Each row has a name. Each question is about the rows just above it.

[ -6,  -8, -23,  28,  15,  -1,  37] = Z_684
[ 29, -14, -34,  35,  24,   1,  28] = Z_955
[ 52,  46, -41,  18,  71,  73,  72] = Z_210
[ -2, -15, -30,  31,   7,  10,  23] = Z_305
[ 14, -43, -42, -37,   4,  93, -22] = Z_292
[-43,  24,  23,  29,  47,  44, -53] = Z_347
Shuffled Z_292 with one entry gone: [ 14,  93,   4, -42, -43, -22], missing
[-37]
Z_210 without one entry, shuffled: [-41,  46,  71,  73,  18,  52]. Gone:
[72]
Z_955 without one entry, shuffled: [-34,  35,   1, -14,  24,  29]. Gone:
[28]
Which entry of Z_292 is missing from [ 93, -37, -42,   4, -22,  14]?
[-43]
Which entry of Z_210 is missing from [ 18,  52,  46, -41,  71,  73]?
[72]
Z_305 without one entry, shuffled: [ -2, -30,  31, -15,  10,  23]. Gone:
[7]
Shuffled Z_347 with one entry gone: [-53,  44,  24,  47, -43,  29], missing
[23]

[-22, -42, -16, -32, -43] : Z_799
[ 13, -33, -18, -23, -93] : Z_265
[ -6,  51, -32, -55, -38] : Z_973
[ 16,  10, -29, -41, -95] : Z_900
[-28, -27, -30, -31, -71] : Z_454
[-37,  -6, -14, -37,  13] : Z_755
[-28,  68, -30, -62,  11] : Z_673
[ 19,   7, -11, -11,  20] : Z_941
[ 15,  43, -26, -37, -58] : Z_500
Which entry of Z_941 is missing from [-11,  20, -11,   7]?
[19]
Which entry of Z_673 is missing from [-28,  11,  68, -62]?
[-30]
Shuffled Z_454 with one entry gone: [-31, -27, -71, -30], missing
[-28]
Z_799 without one entry, shuffled: [-42, -22, -43, -16]. Gone:
[-32]
Which entry of Z_799 is missing from [-32, -42, -16, -22]?
[-43]

[-39,  32, -66,  15] -> Z_27
[-14,  32, -56,  17] -> Z_693
[11, 32, 31, 33] -> Z_959
[-53,  32, -45,  76] -> Z_219
[-29,  32,  33,  56] -> Z_544
[-1, 32, -2, 13] -> Z_640
[-36,  32,  40,  38] -> Z_189
[-73,  32, -15, -14] -> Z_950
[-26,  32,  31,  60] -> Z_865
[  2,  32, -30,  23] -> Z_677
[-15,  32,  -8, -11] -> Z_363
[-11,  32,  11,  50] -> Z_385
Z_189 without one entry, shuffled: [38, 32, 40]. Gone:
[-36]
Which entry of Z_959 is missing from [31, 33, 11]?
[32]
Z_950 without one entry, shuffled: [ 32, -73, -14]. Gone:
[-15]
Z_363 without one entry, shuffled: [-11, -15,  32]. Gone:
[-8]
Shuffled Z_959 with one entry gone: [33, 11, 31], missing
[32]
Which entry of Z_640 is missing from [-2, 13, 32]?
[-1]

[-67,  80,  62,  75, -77, -76, -61, -73] : Z_167
[ 77,  75, -71, -78,  75,  81,  76,  61] : Z_74
[-68,  79,  67,  80, -78, -74, -59, -64] : Z_700
[ 80, -80, -77, -81,  77,  82,  77,  59] : Z_323
[-61,  75,  47,  74, -69, -69, -55, -56] : Z_731
[ 78, -81, -64,  78,  74,  78,  77,  58] : Z_760
[ 74, -76, -79, -81,  76,  82,  76,  66] : Z_540
[ 74,  72, -76, -82,  78,  76,  78,  71] : Z_589
[-62,  71,  68,  80, -74, -73, -54, -70] : Z_521
[ 76, -81, -80, -81,  79,  80,  78,  62] : Z_128
[ 77, -77, -76, -82,  78,  76, -65, -72] : Z_616
[-68,  77, -61,  76, -73, -76, -63, -62] : Z_703
Z_589 without one entry, shuffled: [ 72, -76,  74,  78,  71,  78, -82]. Gone:
[76]
Z_703 without one entry, shuffled: [ 76, -73, -68, -63, -76, -61,  77]. Gone:
[-62]
Z_74 without one entry, shuffled: [-71,  61,  81,  75,  75, -78,  77]. Gone:
[76]
Z_760 without one entry, shuffled: [-81,  74,  78,  78,  58,  78, -64]. Gone:
[77]
Z_521 without one entry, shuffled: [-73,  80,  68, -70, -74,  71, -54]. Gone:
[-62]
Z_589 without one entry, shuffled: [ 78,  72,  74,  76, -82, -76,  78]. Gone:
[71]
Shuffled Z_616 with one entry gone: [-77, -65, -76,  78, -72, -82,  77], missing
[76]

